Below is a small trained network, with its code and all its weights. Each question gives an input and a class and asks what happens when units are switched off, that is, made to give their printed mean instead of their output.

import numpy as np


def w(rows, s, z=0):
    codes = np.array(rows[::2]) - 128.0
    scale = np.full(codes.shape[1], s)
    scale[-1] = z or s
    return codes * scale


def f(y):
    return np.maximum(y, 0)


def log_softmax(a):
    a = a - a.max(-1, keepdims=True)
    return a - np.log(np.exp(a).sum(-1, keepdims=True))


def net(x, mask):
    res = np.array(x, float).reshape(1, 6) / 4 @ E
    y = f(res @ A[0][:, :-1].T + A[0][:, -1])
    res = res + np.where(mask, y, B[0][:, -1]) @ B[0][:, :-1]
    return log_softmax(res[-1] @ U[:, :-1].T + U[:, -1])


A, B = {}, {}
E = w([
[141,142,127,146],'x0',
[234,124,160,23],'x1',
[111,117,129,108],'x2',
[62,221,254,157],'x3',
[198,36,214,205],'x4',
[134,133,127,135],'x5',
],0.01)
A[0] = w([
[89,92,94,193,204],'N0',
[106,153,121,133,106],'N1',
[126,236,36,38,110],'N2',
[116,140,108,145,123],'N3',
[101,160,121,133,106],'N4',
[112,171,236,118,144],'N5',
[118,160,204,116,65],'N6',
[107,38,213,184,19],'N7',
[93,163,125,132,111],'N8',
[124,149,106,108,153],'N9',
[136,89,45,125,159],'N10',
[28,39,76,245,77],'N11',
[113,94,35,131,61],'N12',
[187,93,106,110,116],'N13',
[123,170,246,104,3],'N14',
[120,53,192,177,181],'N15',
[174,186,166,61,20],'N16',
[37,217,124,125,121],'N17',
[199,40,135,121,102],'N18',
[48,209,113,133,126],'N19',
[118,170,221,92,94],'N20',
[52,185,166,142,162],'N21',
],0.014,0.012)
B[0] = w([
[85,120,139,201,216],'N0',
[102,125,142,90,146],'N1',
[148,253,136,135,247],'N2',
[102,130,131,94,145],'N3',
[123,110,136,117,152],'N4',
[82,142,151,194,221],'N5',
[123,208,121,81,167],'N6',
[35,136,135,219,183],'N7',
[103,111,136,94,159],'N8',
[129,139,115,164,167],'N9',
[120,196,154,145,208],'N10',
[179,245,125,103,225],'N11',
[63,122,166,173,175],'N12',
[166,83,128,97,180],'N13',
[220,211,73,89,174],'N14',
[172,167,124,49,223],'N15',
[51,130,172,191,162],'N16',
[135,33,124,138,222],'N17',
[170,77,86,72,201],'N18',
[119,54,124,112,214],'N19',
[123,182,137,157,189],'N20',
[115,46,112,130,223],'N21',
],0.028,0.016)
U = w([
[80,151,111,198,200],'0',
[226,206,83,79,229],'1',
[185,1,67,57,3],'2',
],0.0079,0.002)

Each question gives the input, the list of numbers given to net, and the class t.
The units are the neurons (one row each of A and B). Each row of codes is followed by its name. A weight is (code - 128) times the scale printed after its matrix; where a second scale follows, it is the last column's (A, B and U).
mask holds one flag per neuron, in row order. A switched-off neuron (its flag False) gives its mean, the last column of its row in B, instead of its output. The means were averaged over made-up inputs and are rounded, as every weight is.
A unit's drop is (log p(t) with every unit on - log p(t) with that unit switched off) / (log p(t) with every unit on - log p(t) with every unit switched off).
most important unit: the unit with the biggest drop
k most important neurons: the k neurons with the biggest drops, biggest first
drop when u is switched off: that unit's drop, to one decimal
input [-8,8,7,1,-4,-1], class 0: most important unit	N16
input [4,-8,3,0,1,0], class 1: 4 most important neurons	(N11, N5, N15, N16)
input [-4,-3,2,1,-7,6], class 2: 2 most important neurons	(N17, N19)
input [2,5,0,7,-1,1], class 0: 3 most important neurons	(N5, N16, N11)
input [5,6,-3,1,-8,6], class 0: 2 most important neurons	(N16, N15)
input [-1,0,-4,-8,-8,-6], class 0: 2 most important neurons	(N12, N15)
input [4,-1,5,-5,-6,-8], class 0: 3 most important neurons	(N12, N15, N11)
input [-1,3,6,8,8,2], class 1: 2 most important neurons	(N14, N15)
input [5,-8,-8,-2,2,2], class 1: 3 most important neurons	(N11, N5, N15)
input [-8,-8,-7,-3,7,7], class 1: 2 most important neurons	(N11, N15)
input [3,-8,-1,-4,3,-6], class 1: 3 most important neurons	(N11, N15, N5)
input [-8,-5,-6,-3,2,2], class 1: 2 most important neurons	(N11, N5)
input [0,-1,-2,-4,-3,8], class 0: 4 most important neurons	(N15, N11, N14, N12)
input [2,5,-7,3,-5,-2], class 0: most important neuron	(N16)
input [-2,-2,8,-1,3,-8], class 1: drop when N21 is switched off	0.0
input [0,3,-7,1,-8,-2], class 0: drop when N18 is switched off	1.0
input [5,-7,-5,-8,6,7], class 1: drop when N11 is switched off	3.4
